Below are the code and all the weights of a small trained network. Each question names an input and a target symbol and asks about switching units off, where a switched-off unit gives its printed mean instead of its output.

import numpy as np


def w(rows, s, z=0):
    codes = np.array(rows[::2]) - 128.0
    scale = np.full(codes.shape[1], s)
    scale[-1] = z or s
    return codes * scale


def f(y):
    return y / 2 * (1 + np.tanh(0.7978845608 * (y + 0.044715 * y**3)))


def softmax(a):
    e = np.exp(a - a.max(-1, keepdims=True))
    return e / e.sum(-1, keepdims=True)


def log_softmax(a):
    a = a - a.max(-1, keepdims=True)
    return a - np.log(np.exp(a).sum(-1, keepdims=True))


def net(x, mask):
    ids = ['γδεζλξπφ'.index(c) for c in x.split()]
    T = len(ids)
    res = E[ids] + P[:T]
    u = 0
    for l in range(2):
        r = res
        for j in range(3):
            rows = slice(2 * j, 2 * j + 2)
            q, k, v = (r @ M[l][rows].T for M in (Q, K, V))
            z = softmax(np.where(np.tri(T) > 0, q @ k.T / 2**0.5, -1e9)) @ v
            o = O[l][rows]
            res = res + np.where(mask[u + j], z, o[:, -1]) @ o[:, :-1]
        u += 3
        y = f(res @ A[l][:, :-1].T + A[l][:, -1])
        res = res + np.where(mask[u : u + 4], y, B[l][:, -1]) @ B[l][:, :-1]
        u += 4
    return log_softmax(res[-1] @ U[:, :-1].T + U[:, -1])


Q, K, V, O, A, B = {}, {}, {}, {}, {}, {}
E = w([
[122,108,157],'γ',
[153,88,89],'δ',
[78,192,252],'ε',
[75,226,154],'ζ',
[120,137,165],'λ',
[175,121,73],'ξ',
[136,111,112],'π',
[124,114,155],'φ',
],0.02)
P = w([
[231,122,174],'0',
[2,110,84],'1',
[38,113,83],'2',
[53,118,97],'3',
[62,111,91],'4',
[58,114,94],'5',
[62,116,105],'6',
[48,116,104],'7',
[44,115,104],'8',
[40,118,105],'9',
[39,116,97],'10',
[37,116,107],'11',
],0.0094)
Q[0] = w([
[113,226,211],'0.h1',
[90,180,135],'0.h1',
[95,60,193],'0.h2',
[126,98,187],'0.h2',
[87,222,250],'0.h3',
[64,199,243],'0.h3',
],0.012)
K[0] = w([
[73,125,62],'0.h1',
[63,54,103],'0.h1',
[152,121,172],'0.h2',
[178,167,141],'0.h2',
[141,115,36],'0.h3',
[166,34,7],'0.h3',
],0.017)
V[0] = w([
[2,169,107],'0.h1',
[166,226,153],'0.h1',
[54,18,110],'0.h2',
[58,81,147],'0.h2',
[145,64,22],'0.h3',
[110,108,201],'0.h3',
],0.0083)
O[0] = w([
[172,10,209,249],'0.h1',
[117,177,185,154],'0.h1',
[8,148,46,102],'0.h2',
[3,128,159,198],'0.h2',
[148,49,95,3],'0.h3',
[73,104,79,195],'0.h3',
],0.0064,0.0035)
A[0] = w([
[155,144,199,184],'0.n1',
[254,37,66,74],'0.n2',
[80,172,191,255],'0.n3',
[99,104,236,15],'0.n4',
],0.0097,0.0045)
B[0] = w([
[115,212,61,181],'0.n1',
[110,33,14,131],'0.n2',
[186,139,1,248],'0.n3',
[87,102,116,201],'0.n4',
],0.0095,0.012)
Q[1] = w([
[147,82,249],'1.h1',
[67,86,97],'1.h1',
[75,120,137],'1.h2',
[143,184,41],'1.h2',
[132,130,63],'1.h3',
[120,113,125],'1.h3',
],0.016)
K[1] = w([
[118,185,244],'1.h1',
[249,55,131],'1.h1',
[83,120,141],'1.h2',
[187,122,36],'1.h2',
[223,134,132],'1.h3',
[211,132,161],'1.h3',
],0.011)
V[1] = w([
[65,79,106],'1.h1',
[28,112,111],'1.h1',
[2,190,114],'1.h2',
[141,203,144],'1.h2',
[230,164,71],'1.h3',
[164,113,166],'1.h3',
],0.013)
O[1] = w([
[216,175,153,151],'1.h1',
[137,253,72,146],'1.h1',
[246,113,116,164],'1.h2',
[215,62,156,161],'1.h2',
[182,110,201,252],'1.h3',
[76,184,133,88],'1.h3',
],0.0069,0.025)
A[1] = w([
[161,45,78,95],'1.n1',
[167,141,95,232],'1.n2',
[156,112,159,2],'1.n3',
[171,141,7,50],'1.n4',
],0.013,0.0084)
B[1] = w([
[2,228,180,209],'1.n1',
[117,59,137,248],'1.n2',
[53,198,134,160],'1.n3',
[128,220,176,207],'1.n4',
],0.0084,0.018)
U = w([
[156,3,190,161],'γ',
[122,47,18,250],'δ',
[214,100,67,132],'ε',
[157,200,19,121],'ζ',
[28,150,151,55],'λ',
[73,229,21,89],'ξ',
[162,184,32,122],'π',
[116,209,155,37],'φ',
],0.0067,0.012)

Each question gives the input, a string of symbols that net reads in full, and the target symbol t.
The units are the heads (2 rows each of Q, K, V and O) and the neurons (one row each of A and B). Each row of codes is followed by its name. A weight is (code - 128) times the scale printed after its matrix; where a second scale follows, it is the last column's (O, A, B and U).
mask holds one flag per unit, layer by layer, with each layer's heads first. A switched-off unit (its flag False) gives its mean, the last column of its rows in O or B, instead of its output. The means were averaged over made-up inputs and are rounded, as every weight is.
A unit's drop is (log p(t) with every unit on - log p(t) with that unit switched off) / (log p(t) with every unit on - log p(t) with every unit switched off).
k most important neurons: the k neurons with the biggest drops, biggest first
top k neurons in layer l: the k neurons of layer l with the biggest drops, biggest first
heads that matter: for each layer, one digit per head in row order, 1 if its drop is at least 0.15 and else 0, layers parted by /
input δ ε ξ ε ε ξ ε ε ζ π, target ξ: heads that matter -> 011 / 010
input ε δ λ, target γ: 3 most important neurons -> [0.n3; 1.n4; 0.n2]
input γ δ δ π ε γ λ δ γ δ π ζ, target ζ: 3 most important neurons -> [1.n4; 1.n1; 0.n3]
input δ ξ φ ε φ ε δ ξ π ζ ξ, target ξ: heads that matter -> 011 / 010
input ε ξ λ γ ε ξ δ π ξ, target φ: heads that matter -> 101 / 010
input λ γ φ λ π γ φ ε δ ζ π ζ, target ε: top 3 neurons in layer 0 -> [0.n1; 0.n4; 0.n3]
input γ π ε ε γ ξ π λ ε λ, target δ: heads that matter -> 101 / 001
input λ ζ π, target ε: top neuron in layer 0 -> [0.n1]
input ξ λ φ, target γ: 2 most important neurons -> [0.n1; 1.n1]
input ζ γ π, target γ: heads that matter -> 010 / 001
input λ λ δ ε γ δ φ φ, target δ: heads that matter -> 001 / 011
input ε ε λ, target γ: heads that matter -> 110 / 000
input γ π ε δ λ ξ ε, target ζ: 3 most important neurons -> [0.n3; 1.n4; 0.n1]
input δ ε γ ε ε, target ξ: heads that matter -> 001 / 010
input ε γ λ ε δ ξ ξ ε λ δ ξ π, target φ: heads that matter -> 101 / 010
input δ γ ε π λ ε δ ζ π, target ξ: 4 most important neurons -> [0.n2; 0.n3; 1.n2; 0.n1]
input ζ ζ φ δ π, target γ: 3 most important neurons -> [0.n3; 0.n1; 1.n4]
input γ φ ξ γ ε ε λ δ, target ζ: 3 most important neurons -> [1.n4; 1.n1; 0.n3]
input ξ γ γ ξ ζ, target λ: 2 most important neurons -> [0.n2; 0.n3]
input λ ε φ γ λ ζ ε ξ γ δ ε ε, target ε: heads that matter -> 110 / 000
input δ ε ξ ξ ε π δ φ φ δ, target ξ: 3 most important neurons -> [0.n2; 0.n3; 1.n2]
input ζ φ λ π δ γ ζ ξ ζ ζ δ, target γ: most important neuron -> [0.n3]
input γ ζ ε, target ζ: heads that matter -> 000 / 100
input ξ λ γ φ φ π γ π, target λ: 2 most important neurons -> [0.n3; 0.n2]
input π π ζ ζ, target δ: 4 most important neurons -> [0.n2; 1.n1; 0.n3; 1.n4]
input π ξ λ λ, target δ: heads that matter -> 000 / 011
